Here is a tiny trained network, its code and every weight. The questions are about switching its units off for an input and a target symbol, where a switched-off unit gives its printed mean instead of its output.

import numpy as np


def w(rows, s, z=0):
    codes = np.array(rows[::2]) - 128.0
    scale = np.full(codes.shape[1], s)
    scale[-1] = z or s
    return codes * scale


def norm(h):
    return h / np.sqrt((h * h).mean(-1, keepdims=True) + 1e-5)


def f(y):
    return np.maximum(y, 0)


def softmax(a):
    e = np.exp(a - a.max(-1, keepdims=True))
    return e / e.sum(-1, keepdims=True)


def log_softmax(a):
    a = a - a.max(-1, keepdims=True)
    return a - np.log(np.exp(a).sum(-1, keepdims=True))


def net(x, mask):
    ids = ['ΔΞαβζηθμσφψ'.index(c) for c in x.split()]
    T = len(ids)
    res = E[ids] + P[:T]
    r = norm(res)
    for j in range(3):
        rows = slice(3 * j, 3 * j + 3)
        q, k, v = (r @ M[0][rows].T for M in (Q, K, V))
        z = softmax(np.where(np.tri(T) > 0, q @ k.T / 3**0.5, -1e9)) @ v
        o = O[0][rows]
        res = res + np.where(mask[j], z, o[:, -1]) @ o[:, :-1]
    y = f(norm(res) @ A[0][:, :-1].T + A[0][:, -1])
    res = res + np.where(mask[3:19], y, B[0][:, -1]) @ B[0][:, :-1]
    return log_softmax(norm(res)[-1] @ U[:, :-1].T + U[:, -1])


Q, K, V, O, A, B = {}, {}, {}, {}, {}, {}
E = w([
[205,126,217,172],'Δ',
[75,114,64,90],'Ξ',
[55,86,197,67],'α',
[131,114,252,50],'β',
[228,174,60,120],'ζ',
[65,100,111,37],'η',
[160,120,172,53],'θ',
[80,98,187,4],'μ',
[117,125,75,38],'σ',
[254,154,191,127],'φ',
[192,148,78,195],'ψ',
],0.0033)
P = w([
[135,127,114,159],'0',
[125,193,116,90],'1',
[81,210,148,156],'2',
[186,57,94,110],'3',
[129,43,118,221],'4',
[144,194,100,46],'5',
[1,195,148,220],'6',
],0.0059)
Q[0] = w([
[126,108,152,234],'H0',
[30,165,142,187],'H0',
[213,3,115,176],'H0',
[73,77,64,103],'H1',
[121,94,153,74],'H1',
[132,143,128,111],'H1',
[156,103,93,155],'H2',
[141,131,96,119],'H2',
[195,137,117,40],'H2',
],0.011)
K[0] = w([
[51,197,189,209],'H0',
[91,69,129,237],'H0',
[89,250,141,104],'H0',
[92,9,85,127],'H1',
[134,99,124,59],'H1',
[154,134,138,102],'H1',
[109,190,136,96],'H2',
[130,126,114,97],'H2',
[169,67,107,70],'H2',
],0.011)
V[0] = w([
[119,109,1,155],'H0',
[159,148,130,207],'H0',
[28,137,154,158],'H0',
[116,48,112,115],'H1',
[151,114,121,148],'H1',
[123,123,147,90],'H1',
[112,167,157,102],'H2',
[128,76,130,180],'H2',
[114,77,148,157],'H2',
],0.0086)
O[0] = w([
[212,93,226,118,237],'H0',
[201,17,52,3,39],'H0',
[175,244,110,72,107],'H0',
[114,149,215,67,151],'H1',
[157,160,164,136,89],'H1',
[78,137,120,90,174],'H1',
[136,76,156,104,194],'H2',
[156,181,65,112,4],'H2',
[150,163,40,100,39],'H2',
],0.0057,0.0014)
A[0] = w([
[142,82,112,77,82],'N0',
[148,144,125,88,181],'N1',
[137,90,77,121,192],'N2',
[123,142,145,73,166],'N3',
[207,133,58,247,135],'N4',
[181,119,63,151,129],'N5',
[144,155,133,142,89],'N6',
[146,94,162,108,30],'N7',
[117,126,142,95,105],'N8',
[162,96,148,133,180],'N9',
[107,171,91,115,147],'N10',
[130,137,127,127,112],'N11',
[134,196,164,176,55],'N12',
[130,174,73,72,159],'N13',
[135,149,139,89,169],'N14',
[211,106,81,239,6],'N15',
],0.012,0.0023)
B[0] = w([
[125,176,86,51,194],'N0',
[181,131,95,135,161],'N1',
[117,198,183,66,204],'N2',
[169,127,103,146,198],'N3',
[186,129,3,217,247],'N4',
[122,200,135,184,179],'N5',
[78,96,130,107,158],'N6',
[152,88,109,190,180],'N7',
[139,122,112,155,166],'N8',
[112,97,95,173,204],'N9',
[140,83,88,204,182],'N10',
[125,134,132,138,133],'N11',
[151,162,146,69,254],'N12',
[166,116,80,203,176],'N13',
[171,147,114,128,178],'N14',
[88,204,3,232,223],'N15',
],0.0077,0.0046)
U = w([
[139,158,76,75,85],'Δ',
[253,108,177,162,37],'Ξ',
[177,178,71,198,125],'α',
[91,119,83,180,124],'β',
[136,29,136,110,186],'ζ',
[149,213,208,89,182],'η',
[23,76,163,146,163],'θ',
[53,209,162,155,2],'μ',
[126,80,216,192,136],'σ',
[79,119,115,39,184],'φ',
[190,87,98,69,117],'ψ',
],0.013,0.0025)

Each question gives the input, a string of symbols that net reads in full, and the target symbol t.
The units are the heads (3 rows each of Q, K, V and O) and the neurons (one row each of A and B). Each row of codes is followed by its name. A weight is (code - 128) times the scale printed after its matrix; where a second scale follows, it is the last column's (O, A, B and U).
mask holds one flag per unit, heads first, then neurons. A switched-off unit (its flag False) gives its mean, the last column of its rows in O or B, instead of its output. The means were averaged over made-up inputs and are rounded, as every weight is.
A unit's drop is (log p(t) with every unit on - log p(t) with that unit switched off) / (log p(t) with every unit on - log p(t) with every unit switched off).
The circuit of an input: a set's keep is (log p(t) with only the set's units on - log p(t) with every unit switched off) / (log p(t) with every unit on - log p(t) with every unit switched off). Starting from the 12 units with the biggest drops (on a tie, the unit counted first), units are removed one at a time, each time the one whose removal leaves the highest keep (on an exact tie, the one counted first), for as long as the keep stays at least 0.8.
circuit, biggest first: the units of the circuit, biggest drop first
unit that matters most: the unit with the biggest drop
top k neurons: the k neurons with the biggest drops, biggest first
heads that matter: for each layer, one digit per head in row order, 1 if its drop is at least 0.15 and else 0, layers parted by /
input η φ φ φ μ φ Ξ, target μ: unit that matters most -> N4
input β η η Ξ α σ, target Ξ: heads that matter -> 100
input φ η φ ζ η σ, target ζ: circuit, biggest first -> H0, N4
input η Δ η σ σ, target η: circuit, biggest first -> H0, H1, N4, N15
input σ θ η μ, target θ: heads that matter -> 100
input φ μ θ σ, target μ: circuit, biggest first -> H0, H1, N4
input σ η Δ η η, target Δ: circuit, biggest first -> H0, N2
input σ φ φ μ, target φ: top 2 neurons -> N0, N4
input η ζ η σ, target ζ: circuit, biggest first -> H0, H1, N4
input φ η Ξ Ξ β β, target Ξ: heads that matter -> 101
input η θ θ σ, target θ: top 2 neurons -> N4, N15
input φ Ξ η, target φ: circuit, biggest first -> H0, N2, N4
input η α α η μ β, target η: heads that matter -> 101
input η ζ Ξ η θ, target Ξ: heads that matter -> 100
input θ Ξ β σ Ξ β, target σ: circuit, biggest first -> H0, N4
input ζ ψ β, target ζ: circuit, biggest first -> H0
input η μ μ η η Ξ η, target η: circuit, biggest first -> H0, N4, N15
input ψ φ ζ φ η, target ζ: heads that matter -> 101
input Ξ α ζ φ θ η, target φ: circuit, biggest first -> H0, N4, N2
input φ φ μ ψ Ξ, target μ: heads that matter -> 111
input Ξ η θ σ, target η: heads that matter -> 110
input α σ μ Ξ η ψ β, target η: circuit, biggest first -> H0, N4, N15
